Below is a small trained network, with its code and all its weights. Each question gives an input and a class and asks what happens when units are switched off, that is, made to give their printed mean instead of their output.

import numpy as np


def w(rows, s, z=0):
    codes = np.array(rows[::2]) - 128.0
    scale = np.full(codes.shape[1], s)
    scale[-1] = z or s
    return codes * scale


def norm(h):
    return h / np.sqrt((h * h).mean(-1, keepdims=True) + 1e-5)


def f(y):
    return np.maximum(y, 0)


def log_softmax(a):
    a = a - a.max(-1, keepdims=True)
    return a - np.log(np.exp(a).sum(-1, keepdims=True))


def net(x, mask):
    res = np.array(x, float).reshape(1, 5) / 4 @ E
    u = 0
    for l in range(4):
        y = f(norm(res) @ A[l][:, :-1].T + A[l][:, -1])
        res = res + np.where(mask[u : u + 4], y, B[l][:, -1]) @ B[l][:, :-1]
        u += 4
    return log_softmax(norm(res)[-1] @ U[:, :-1].T + U[:, -1])


A, B = {}, {}
E = w([
[149,130,117,134,154],'x0',
[159,84,225,200,165],'x1',
[99,136,142,159,109],'x2',
[125,35,21,209,132],'x3',
[184,138,125,163,2],'x4',
],0.0078)
A[0] = w([
[119,65,73,112,255,73],'L0N0',
[127,32,157,147,161,27],'L0N1',
[222,218,145,102,76,98],'L0N2',
[218,231,78,122,207,3],'L0N3',
],0.0051,0.005)
B[0] = w([
[2,101,214,145,12,251],'L0N0',
[67,71,82,185,198,152],'L0N1',
[155,157,148,140,13,223],'L0N2',
[107,193,150,151,138,134],'L0N3',
],0.0094,0.0025)
A[1] = w([
[11,37,6,123,254,8],'L1N0',
[125,206,138,117,68,35],'L1N1',
[58,219,177,86,209,104],'L1N2',
[98,155,77,130,188,3],'L1N3',
],0.0074,0.0033)
B[1] = w([
[52,111,199,128,29,254],'L1N0',
[117,163,88,54,126,183],'L1N1',
[153,128,91,95,252,225],'L1N2',
[108,154,164,93,199,135],'L1N3',
],0.011,0.005)
A[2] = w([
[135,52,27,192,45,39],'L2N0',
[243,106,254,159,155,233],'L2N1',
[87,85,180,197,146,12],'L2N2',
[193,62,55,225,28,2],'L2N3',
],0.0072,0.0042)
B[2] = w([
[154,179,180,66,243,226],'L2N0',
[166,57,229,150,63,253],'L2N1',
[104,77,45,169,63,176],'L2N2',
[63,110,161,25,254,217],'L2N3',
],0.0083,0.0044)
A[3] = w([
[108,76,171,71,224,110],'L3N0',
[114,157,59,3,162,71],'L3N1',
[154,227,39,187,67,157],'L3N2',
[106,79,119,166,127,2],'L3N3',
],0.0078,0.0043)
B[3] = w([
[255,173,123,163,218,253],'L3N0',
[58,168,19,196,179,235],'L3N1',
[178,161,63,165,87,161],'L3N2',
[163,176,60,205,135,138],'L3N3',
],0.0091,0.0055)
U = w([
[44,193,60,121,247,122],'0',
[39,132,211,125,70,254],'1',
[166,83,249,192,241,86],'2',
[14,62,154,245,64,12],'3',
[122,239,75,145,1,41],'4',
],0.0084,0.0055)

Each question gives the input, the list of numbers given to net, and the class t.
The units are the neurons (one row each of A and B). Each row of codes is followed by its name. A weight is (code - 128) times the scale printed after its matrix; where a second scale follows, it is the last column's (A, B and U).
mask holds one flag per neuron, layer by layer. A switched-off neuron (its flag False) gives its mean, the last column of its row in B, instead of its output. The means were averaged over made-up inputs and are rounded, as every weight is.
A unit's drop is (log p(t) with every unit on - log p(t) with that unit switched off) / (log p(t) with every unit on - log p(t) with every unit switched off).
most important unit: the unit with the biggest drop
top k neurons: the k neurons with the biggest drops, biggest first
k most important neurons of layer l: the k neurons of layer l with the biggest drops, biggest first
drop when u is switched off: that unit's drop, to one decimal
input [0,5,-1,1,-3], class 3: most important unit	L2N2
input [-8,-8,6,5,8], class 0: top 3 neurons	[L2N3 L2N0 L1N0]
input [6,7,-5,7,-1], class 3: top 2 neurons	[L1N0 L2N2]
input [8,-2,-1,1,-7], class 1: top 2 neurons	[L1N0 L0N0]
input [-2,-1,-2,5,3], class 0: top 2 neurons	[L2N1 L3N1]
input [7,-5,6,3,8], class 0: top 2 neurons	[L2N3 L2N0]
input [-7,-3,-1,-8,-1], class 0: top 3 neurons	[L1N2 L3N1 L1N0]
input [-3,4,1,2,6], class 2: top 2 neurons	[L2N3 L1N0]
input [8,0,8,1,-2], class 1: 2 most important neurons of layer 3	[L3N0 L3N1]
input [-3,-7,-7,8,4], class 0: top 2 neurons	[L2N0 L2N3]
input [-1,-3,4,-6,-1], class 0: 2 most important neurons of layer 1	[L1N2 L1N0]
input [5,-1,3,-5,4], class 4: 2 most important neurons of layer 1	[L1N1 L1N0]
input [-1,-5,-1,7,-3], class 1: drop when L1N0 is switched off	1.1
input [0,-2,-2,5,-8], class 1: drop when L1N0 is switched off	0.3
input [8,1,0,4,7], class 2: most important unit	L1N1
input [-5,-6,-5,4,-1], class 1: 2 most important neurons of layer 1	[L1N0 L1N2]
input [6,2,3,4,-4], class 3: drop when L1N0 is switched off	-0.1
input [3,-2,2,-7,0], class 0: drop when L1N0 is switched off	0.3
